Rows are numbered. After the first four, each row is followed by the numbers of the three nearest rows among all rows above it, by straight-line distance, nearest first.
In the rows, 128 means zero.
0: 151, 210, 130, 180, 134, 97, 167, 125, 105, 117, 120, 135, 85, 150, 136, 81, 106, 141, 167, 145, 154, 113, 109, 98, 131, 148, 147, 141, 139, 113, 157, 145, 101, 81, 134, 110, 175, 128, 127, 149, 64, 118
1: 182, 192, 172, 65, 106, 154, 124, 107, 111, 157, 161, 132, 141, 121, 127, 109, 91, 139, 163, 143, 119, 116, 150, 161, 146, 94, 146, 94, 95, 60, 104, 135, 119, 245, 126, 121, 160, 161, 110, 105, 128, 142
2: 150, 184, 148, 117, 107, 129, 186, 142, 110, 112, 122, 158, 150, 121, 119, 86, 107, 142, 155, 118, 124, 130, 154, 117, 128, 123, 171, 66, 112, 91, 137, 88, 129, 156, 112, 134, 109, 88, 103, 135, 114, 148
3: 172, 207, 114, 124, 134, 126, 150, 123, 120, 133, 117, 130, 107, 163, 131, 83, 104, 111, 181, 148, 119, 143, 119, 116, 133, 153, 157, 120, 143, 111, 140, 169, 97, 97, 134, 110, 175, 144, 131, 129, 95, 131
4: 97, 33, 119, 130, 158, 118, 102, 153, 144, 126, 139, 117, 128, 135, 121, 160, 170, 118, 94, 101, 112, 123, 126, 139, 124, 110, 79, 131, 157, 159, 103, 96, 143, 105, 115, 138, 93, 136, 141, 120, 163, 117	2 3 0
5: 176, 255, 169, 108, 106, 152, 167, 119, 126, 121, 124, 118, 149, 138, 110, 82, 105, 127, 158, 114, 124, 126, 148, 124, 126, 126, 157, 78, 102, 74, 102, 114, 120, 179, 119, 109, 111, 118, 116, 160, 129, 131	2 1 3
6: 169, 215, 154, 143, 112, 125, 162, 127, 112, 125, 110, 121, 127, 146, 122, 78, 115, 127, 155, 113, 141, 125, 123, 113, 133, 146, 184, 113, 122, 89, 151, 117, 104, 122, 116, 117, 134, 114, 88, 165, 102, 143	2 5 3
7: 118, 93, 145, 98, 115, 145, 128, 133, 139, 128, 110, 122, 164, 117, 124, 116, 101, 126, 94, 89, 123, 122, 157, 135, 138, 109, 125, 89, 104, 123, 83, 82, 148, 186, 97, 150, 69, 105, 113, 142, 170, 142	2 4 5
8: 114, 47, 126, 125, 155, 147, 70, 117, 132, 134, 160, 120, 141, 102, 150, 196, 175, 152, 97, 122, 104, 122, 139, 172, 126, 106, 59, 172, 145, 188, 121, 141, 132, 148, 144, 131, 146, 159, 136, 93, 192, 108	4 7 1
9: 163, 255, 117, 171, 131, 122, 159, 119, 114, 134, 104, 139, 87, 150, 124, 91, 109, 126, 151, 145, 143, 145, 104, 93, 118, 169, 185, 105, 130, 110, 183, 163, 99, 90, 132, 123, 153, 139, 124, 128, 84, 113	0 3 6
10: 104, 17, 106, 117, 146, 118, 115, 143, 139, 136, 122, 129, 130, 126, 135, 183, 165, 139, 90, 102, 111, 113, 136, 123, 139, 125, 92, 122, 127, 167, 96, 114, 162, 130, 115, 155, 93, 134, 145, 126, 166, 130	4 8 7
11: 186, 206, 141, 142, 95, 120, 162, 127, 113, 121, 106, 132, 136, 151, 114, 50, 71, 131, 165, 127, 145, 135, 132, 81, 121, 137, 182, 92, 128, 79, 153, 137, 121, 124, 111, 124, 128, 115, 97, 130, 100, 142	6 2 3
12: 82, 27, 140, 99, 120, 135, 110, 124, 144, 130, 116, 134, 162, 109, 127, 148, 139, 107, 89, 89, 113, 121, 132, 131, 146, 95, 92, 121, 120, 112, 96, 89, 153, 179, 112, 158, 84, 111, 126, 118, 189, 139	7 10 4
13: 148, 132, 157, 87, 105, 150, 102, 124, 119, 143, 123, 150, 169, 120, 107, 66, 101, 136, 137, 96, 135, 122, 125, 120, 158, 100, 138, 93, 112, 85, 86, 91, 133, 186, 111, 142, 81, 103, 80, 154, 142, 160	7 2 5
14: 165, 255, 127, 156, 107, 121, 171, 136, 110, 116, 93, 131, 111, 154, 129, 70, 109, 124, 137, 140, 152, 143, 111, 100, 137, 136, 177, 101, 116, 77, 160, 120, 115, 105, 120, 118, 152, 122, 111, 166, 60, 136	6 9 11
15: 101, 38, 105, 115, 121, 121, 109, 133, 148, 128, 132, 141, 134, 104, 124, 173, 165, 127, 91, 101, 115, 115, 142, 152, 135, 111, 72, 111, 117, 149, 101, 90, 156, 157, 117, 130, 71, 108, 134, 97, 182, 129	10 12 4
16: 93, 59, 88, 163, 151, 115, 107, 131, 141, 125, 141, 140, 108, 126, 140, 188, 142, 120, 107, 137, 130, 130, 112, 129, 124, 135, 105, 157, 166, 187, 137, 156, 133, 69, 137, 146, 121, 125, 150, 132, 143, 138	4 10 8
17: 110, 65, 146, 99, 118, 151, 113, 136, 137, 132, 123, 143, 151, 109, 126, 141, 135, 124, 101, 96, 104, 103, 139, 143, 123, 91, 107, 118, 108, 130, 72, 69, 156, 186, 111, 147, 87, 109, 105, 128, 170, 140	12 7 15
18: 132, 63, 140, 81, 112, 132, 113, 121, 138, 145, 123, 141, 157, 117, 141, 111, 140, 133, 100, 96, 97, 105, 150, 152, 118, 101, 112, 100, 113, 125, 77, 88, 138, 196, 109, 149, 81, 101, 129, 121, 161, 147	17 7 12
19: 146, 100, 156, 76, 100, 143, 121, 125, 131, 127, 125, 130, 176, 108, 129, 108, 129, 119, 125, 93, 99, 103, 154, 151, 117, 108, 129, 95, 108, 79, 100, 101, 166, 216, 113, 142, 69, 79, 111, 119, 150, 148	18 7 17
20: 150, 65, 165, 76, 106, 142, 129, 125, 122, 124, 122, 118, 163, 97, 119, 89, 127, 129, 126, 96, 89, 104, 154, 143, 123, 96, 131, 90, 110, 83, 79, 98, 147, 190, 138, 122, 52, 82, 110, 110, 126, 148	19 18 7
21: 106, 95, 103, 147, 152, 110, 120, 148, 124, 113, 149, 119, 102, 113, 123, 166, 150, 101, 124, 156, 133, 147, 121, 128, 139, 147, 67, 174, 150, 180, 145, 158, 145, 79, 146, 134, 159, 150, 173, 116, 143, 123	16 4 8
22: 98, 23, 99, 101, 148, 130, 110, 142, 142, 142, 125, 124, 136, 93, 145, 167, 145, 145, 99, 105, 108, 111, 141, 138, 140, 128, 88, 122, 127, 168, 102, 99, 147, 146, 136, 168, 89, 113, 142, 109, 183, 120	10 15 4
23: 81, 44, 90, 137, 142, 111, 111, 129, 143, 116, 119, 115, 109, 126, 134, 202, 146, 127, 89, 125, 139, 122, 119, 159, 131, 130, 66, 137, 126, 178, 111, 153, 146, 120, 123, 138, 99, 137, 137, 117, 163, 104	10 4 16
24: 155, 231, 145, 138, 145, 108, 151, 128, 119, 136, 111, 124, 115, 149, 115, 55, 104, 126, 158, 132, 149, 143, 135, 103, 132, 140, 198, 106, 132, 67, 160, 159, 100, 130, 130, 104, 144, 117, 100, 144, 92, 146	6 11 14
25: 85, 52, 92, 153, 154, 100, 97, 122, 124, 118, 131, 128, 105, 138, 133, 171, 144, 136, 130, 136, 155, 145, 125, 126, 130, 156, 75, 179, 181, 186, 128, 148, 138, 84, 154, 129, 120, 147, 151, 112, 139, 116	16 21 23
26: 150, 211, 96, 169, 148, 105, 151, 143, 141, 116, 120, 129, 76, 135, 126, 110, 120, 109, 138, 161, 165, 153, 98, 105, 131, 168, 145, 147, 171, 118, 167, 171, 105, 44, 149, 121, 176, 157, 134, 132, 95, 120	0 9 3
27: 112, 125, 78, 157, 161, 112, 107, 118, 121, 123, 167, 132, 104, 153, 138, 185, 133, 122, 134, 159, 147, 148, 131, 130, 112, 141, 105, 189, 148, 182, 163, 181, 136, 66, 151, 104, 171, 164, 153, 105, 116, 104	21 25 16
28: 85, 67, 84, 171, 148, 93, 123, 134, 134, 115, 128, 144, 118, 140, 130, 160, 134, 114, 86, 155, 157, 140, 112, 126, 117, 149, 80, 161, 150, 187, 134, 137, 126, 71, 134, 125, 156, 135, 159, 127, 112, 113	16 25 21
29: 136, 195, 117, 185, 134, 104, 171, 127, 120, 116, 125, 119, 83, 151, 140, 126, 114, 136, 165, 170, 159, 128, 108, 119, 118, 150, 162, 136, 146, 152, 159, 176, 126, 73, 126, 108, 149, 147, 127, 132, 83, 110	0 26 9
30: 166, 213, 186, 111, 83, 159, 163, 125, 140, 116, 118, 124, 139, 131, 151, 71, 105, 135, 149, 132, 130, 136, 147, 124, 132, 124, 184, 93, 109, 77, 126, 127, 106, 170, 114, 109, 136, 125, 109, 128, 95, 139	5 6 2
31: 148, 171, 158, 108, 87, 149, 165, 108, 132, 103, 116, 134, 159, 125, 131, 96, 104, 120, 137, 107, 114, 109, 143, 121, 136, 113, 158, 68, 103, 68, 108, 107, 113, 169, 122, 142, 111, 105, 102, 145, 106, 152	2 30 5
32: 78, 90, 70, 179, 157, 104, 107, 143, 141, 137, 147, 130, 107, 117, 141, 181, 160, 116, 116, 145, 141, 127, 110, 129, 96, 139, 93, 172, 147, 202, 161, 130, 143, 56, 132, 130, 154, 150, 163, 111, 140, 125	16 28 21
33: 155, 117, 142, 71, 115, 129, 147, 134, 113, 144, 114, 121, 156, 134, 115, 94, 106, 134, 109, 81, 105, 111, 132, 117, 150, 109, 145, 116, 100, 84, 94, 91, 136, 195, 107, 147, 80, 99, 91, 139, 147, 119	13 7 19
34: 161, 163, 165, 117, 89, 124, 148, 117, 134, 114, 92, 132, 157, 126, 136, 57, 116, 148, 140, 110, 137, 110, 115, 111, 128, 109, 167, 89, 101, 62, 107, 80, 118, 174, 119, 151, 95, 106, 88, 131, 108, 144	31 2 13
35: 137, 68, 161, 63, 107, 153, 105, 115, 144, 142, 136, 129, 181, 107, 116, 128, 158, 127, 129, 100, 83, 121, 158, 152, 135, 122, 110, 82, 98, 110, 85, 72, 152, 208, 127, 154, 82, 101, 99, 114, 175, 128	18 19 17
36: 131, 72, 172, 59, 86, 114, 107, 102, 148, 160, 105, 131, 180, 120, 133, 132, 115, 115, 119, 107, 107, 103, 140, 141, 122, 106, 145, 89, 99, 100, 83, 76, 151, 190, 117, 123, 84, 110, 117, 125, 166, 148	18 19 35
37: 94, 115, 113, 157, 147, 104, 121, 124, 128, 110, 107, 123, 85, 130, 152, 173, 161, 128, 130, 156, 138, 131, 101, 120, 120, 165, 92, 172, 158, 173, 128, 163, 119, 66, 144, 126, 155, 145, 148, 121, 117, 120	21 28 25
38: 152, 131, 175, 84, 92, 165, 143, 115, 123, 128, 129, 133, 175, 107, 126, 81, 109, 131, 163, 100, 109, 136, 162, 132, 138, 98, 154, 83, 95, 66, 87, 102, 130, 208, 123, 138, 85, 125, 108, 128, 151, 150	13 19 31
39: 106, 133, 110, 174, 150, 92, 114, 156, 134, 113, 119, 118, 92, 133, 136, 162, 146, 131, 130, 175, 134, 135, 106, 116, 141, 157, 108, 148, 170, 179, 161, 163, 117, 66, 134, 137, 139, 156, 149, 136, 81, 111	37 21 28
40: 143, 197, 124, 155, 134, 121, 146, 124, 124, 120, 142, 126, 110, 140, 132, 137, 130, 135, 147, 162, 153, 149, 114, 141, 129, 168, 153, 149, 152, 154, 163, 185, 99, 70, 151, 110, 190, 186, 138, 101, 54, 124	29 26 3
41: 127, 93, 151, 86, 119, 130, 123, 120, 144, 140, 124, 124, 151, 115, 118, 94, 139, 140, 121, 84, 98, 111, 156, 120, 142, 103, 118, 105, 104, 102, 84, 78, 126, 203, 124, 143, 47, 85, 107, 155, 169, 146	7 18 19
42: 92, 31, 87, 132, 158, 118, 98, 123, 143, 121, 145, 109, 122, 95, 130, 203, 144, 144, 112, 111, 118, 126, 121, 150, 131, 136, 75, 173, 154, 183, 135, 168, 135, 93, 118, 141, 143, 148, 153, 116, 172, 98	23 16 25
43: 154, 129, 139, 94, 106, 145, 101, 126, 139, 123, 124, 138, 186, 116, 118, 99, 124, 135, 101, 100, 113, 111, 156, 136, 131, 75, 132, 92, 114, 90, 94, 93, 122, 199, 109, 139, 82, 109, 108, 136, 157, 159	19 13 7
44: 87, 29, 144, 101, 118, 129, 89, 126, 128, 143, 122, 122, 176, 105, 144, 165, 146, 136, 100, 104, 118, 101, 157, 133, 139, 113, 95, 120, 105, 150, 85, 85, 164, 175, 119, 153, 103, 135, 131, 116, 166, 143	12 17 22
45: 166, 162, 158, 103, 102, 156, 153, 120, 123, 129, 111, 142, 168, 114, 127, 83, 101, 141, 146, 127, 124, 123, 139, 141, 135, 95, 161, 96, 89, 65, 112, 104, 123, 163, 106, 147, 101, 115, 92, 138, 120, 144	31 34 38
46: 81, 4, 107, 122, 106, 111, 133, 144, 147, 108, 119, 131, 151, 106, 118, 157, 155, 132, 89, 97, 132, 120, 123, 131, 138, 111, 86, 130, 134, 156, 123, 80, 168, 121, 106, 158, 90, 75, 146, 128, 171, 118	15 10 22
47: 172, 207, 151, 119, 125, 152, 133, 135, 107, 141, 99, 146, 140, 130, 105, 61, 99, 134, 164, 147, 124, 119, 134, 130, 128, 118, 180, 95, 115, 85, 130, 121, 112, 156, 126, 120, 146, 133, 113, 127, 102, 125	30 6 11
48: 150, 160, 184, 55, 79, 145, 138, 109, 135, 136, 108, 137, 168, 115, 109, 79, 114, 119, 155, 115, 125, 131, 151, 131, 134, 102, 176, 95, 78, 69, 84, 83, 122, 189, 127, 140, 110, 94, 100, 124, 144, 144	38 45 31
49: 120, 157, 79, 194, 156, 88, 149, 147, 132, 115, 109, 134, 81, 152, 109, 154, 161, 134, 131, 160, 148, 134, 101, 121, 128, 155, 116, 163, 156, 170, 182, 178, 125, 32, 141, 120, 132, 127, 138, 141, 96, 118	39 37 29
50: 176, 191, 144, 140, 105, 158, 143, 115, 95, 130, 150, 133, 137, 136, 148, 89, 99, 126, 165, 142, 138, 154, 136, 116, 128, 134, 146, 123, 114, 88, 132, 153, 110, 154, 135, 110, 155, 124, 110, 109, 84, 127	47 30 3
51: 159, 234, 132, 162, 106, 117, 171, 112, 112, 130, 127, 125, 103, 160, 108, 77, 100, 151, 177, 157, 159, 134, 118, 130, 131, 126, 181, 136, 118, 85, 167, 169, 91, 104, 132, 113, 188, 127, 125, 127, 77, 107	0 9 3
52: 137, 180, 113, 156, 133, 113, 125, 150, 119, 130, 139, 123, 84, 141, 141, 135, 131, 135, 149, 168, 138, 144, 113, 109, 126, 134, 144, 148, 150, 147, 174, 177, 94, 83, 133, 106, 197, 153, 146, 119, 82, 94	40 29 26
53: 111, 85, 137, 101, 119, 145, 160, 149, 158, 124, 128, 138, 183, 109, 134, 115, 129, 121, 79, 113, 117, 132, 142, 140, 109, 116, 103, 101, 120, 127, 75, 71, 158, 161, 94, 150, 48, 98, 106, 124, 167, 122	7 17 18
54: 104, 134, 79, 161, 155, 128, 130, 153, 136, 110, 144, 121, 94, 136, 114, 138, 156, 111, 116, 144, 160, 130, 100, 103, 141, 172, 104, 150, 173, 176, 164, 156, 124, 49, 158, 117, 147, 114, 141, 154, 103, 114	49 39 37
55: 143, 150, 139, 103, 93, 164, 136, 113, 138, 118, 107, 132, 162, 140, 112, 77, 103, 141, 120, 115, 107, 129, 130, 120, 127, 110, 159, 67, 107, 60, 108, 97, 120, 171, 105, 128, 88, 94, 103, 128, 110, 129	31 45 34
56: 164, 157, 161, 112, 106, 122, 141, 122, 121, 149, 120, 129, 155, 122, 108, 102, 101, 134, 149, 101, 119, 120, 124, 131, 138, 103, 159, 82, 95, 72, 96, 90, 114, 207, 119, 129, 106, 107, 119, 126, 145, 144	45 38 48
57: 106, 1, 115, 118, 134, 125, 115, 146, 142, 119, 129, 125, 135, 116, 135, 149, 161, 134, 93, 108, 126, 118, 127, 135, 123, 120, 75, 134, 123, 176, 84, 80, 162, 149, 121, 156, 81, 127, 125, 138, 175, 132	10 22 15
58: 153, 188, 153, 104, 111, 112, 164, 144, 128, 116, 109, 122, 132, 124, 108, 64, 121, 127, 135, 119, 117, 131, 147, 119, 147, 121, 168, 77, 107, 79, 138, 87, 115, 159, 129, 139, 102, 87, 99, 158, 109, 142	2 31 34
59: 143, 222, 125, 151, 144, 139, 159, 135, 106, 133, 126, 123, 123, 131, 121, 90, 100, 121, 182, 149, 139, 127, 128, 108, 122, 156, 161, 140, 121, 125, 163, 162, 107, 93, 159, 105, 167, 167, 129, 144, 81, 118	3 0 9
60: 118, 174, 95, 177, 150, 127, 147, 118, 124, 119, 132, 138, 91, 132, 126, 115, 139, 135, 144, 161, 157, 128, 115, 133, 116, 145, 127, 175, 137, 146, 163, 170, 115, 61, 135, 101, 178, 169, 141, 142, 88, 113	52 29 40
61: 173, 215, 139, 130, 108, 121, 167, 123, 120, 102, 114, 123, 109, 150, 128, 67, 98, 107, 163, 115, 148, 141, 119, 99, 126, 144, 183, 96, 110, 67, 165, 138, 120, 111, 138, 130, 166, 138, 116, 150, 89, 122	14 6 11
62: 165, 209, 163, 118, 123, 134, 144, 115, 112, 154, 106, 125, 155, 127, 124, 70, 126, 127, 143, 117, 136, 130, 151, 115, 144, 109, 182, 118, 111, 85, 122, 106, 99, 178, 115, 157, 128, 130, 109, 129, 121, 150	47 45 30
63: 103, 36, 154, 93, 126, 130, 131, 114, 122, 132, 115, 123, 166, 121, 113, 122, 166, 116, 88, 70, 120, 120, 141, 119, 124, 94, 103, 89, 121, 132, 92, 104, 146, 194, 102, 150, 69, 82, 116, 117, 177, 139	12 18 17
64: 120, 163, 109, 155, 155, 118, 109, 142, 113, 133, 131, 111, 106, 138, 131, 154, 128, 133, 156, 158, 144, 133, 113, 137, 104, 157, 112, 181, 150, 172, 157, 179, 109, 88, 153, 122, 193, 156, 153, 120, 131, 114	27 52 60
65: 78, 25, 115, 125, 131, 125, 75, 136, 132, 128, 131, 118, 134, 103, 129, 191, 159, 123, 99, 116, 118, 143, 140, 155, 132, 117, 69, 164, 163, 175, 93, 119, 137, 121, 135, 134, 113, 132, 142, 100, 173, 121	4 23 8
66: 127, 56, 146, 91, 126, 139, 109, 140, 135, 135, 137, 128, 188, 103, 122, 136, 144, 133, 103, 95, 111, 117, 149, 134, 132, 100, 95, 93, 101, 132, 96, 75, 168, 214, 110, 152, 83, 121, 117, 118, 166, 136	17 18 35
67: 88, 42, 125, 133, 130, 112, 135, 142, 147, 137, 118, 142, 158, 101, 140, 147, 141, 135, 92, 113, 125, 105, 126, 144, 142, 109, 108, 107, 123, 124, 93, 91, 138, 185, 109, 167, 69, 105, 115, 131, 166, 146	12 17 15
68: 123, 82, 161, 90, 129, 123, 134, 128, 137, 131, 117, 132, 172, 125, 130, 88, 106, 121, 112, 92, 102, 115, 147, 141, 129, 104, 136, 109, 96, 92, 97, 84, 135, 180, 125, 145, 69, 99, 99, 141, 158, 146	41 7 33
69: 81, 81, 94, 148, 155, 115, 115, 139, 122, 114, 145, 143, 109, 132, 128, 153, 130, 121, 98, 136, 128, 123, 108, 132, 112, 133, 78, 151, 172, 186, 134, 169, 142, 76, 139, 132, 132, 119, 144, 119, 130, 104	16 28 25
70: 172, 201, 121, 149, 138, 132, 138, 120, 84, 141, 151, 132, 126, 120, 127, 134, 113, 133, 178, 163, 142, 148, 119, 137, 123, 157, 141, 155, 130, 135, 146, 173, 110, 84, 135, 90, 171, 175, 143, 127, 92, 117	59 40 52
71: 146, 206, 153, 141, 122, 123, 141, 143, 99, 123, 135, 138, 131, 146, 136, 72, 106, 112, 169, 137, 122, 158, 117, 115, 129, 119, 184, 136, 115, 79, 118, 141, 108, 147, 126, 93, 152, 145, 107, 125, 85, 121	50 47 24
72: 112, 177, 89, 169, 150, 122, 130, 126, 116, 128, 144, 131, 87, 149, 134, 141, 114, 130, 147, 171, 148, 121, 103, 133, 125, 144, 122, 162, 150, 142, 158, 168, 109, 43, 132, 76, 202, 152, 144, 133, 102, 115	60 52 64
73: 98, 166, 83, 177, 153, 85, 147, 149, 140, 111, 129, 130, 65, 143, 141, 116, 141, 123, 126, 164, 150, 134, 94, 116, 127, 149, 144, 166, 163, 160, 176, 159, 100, 52, 148, 118, 167, 136, 146, 144, 110, 114	49 60 26
74: 144, 201, 127, 158, 142, 119, 132, 123, 120, 118, 127, 127, 78, 162, 128, 104, 154, 144, 151, 171, 151, 117, 117, 94, 114, 158, 156, 161, 130, 136, 167, 163, 104, 95, 150, 105, 178, 173, 132, 125, 116, 115	52 60 29
75: 112, 83, 123, 159, 143, 103, 115, 140, 138, 132, 139, 122, 91, 131, 152, 192, 124, 127, 122, 140, 130, 126, 106, 127, 119, 147, 90, 169, 147, 209, 146, 156, 132, 67, 134, 102, 158, 149, 167, 116, 120, 113	37 21 32
76: 79, 19, 111, 102, 117, 143, 54, 123, 150, 141, 134, 118, 127, 119, 130, 181, 131, 121, 101, 95, 111, 115, 132, 148, 126, 111, 91, 156, 132, 157, 110, 110, 152, 159, 128, 135, 105, 123, 141, 104, 180, 118	65 22 15
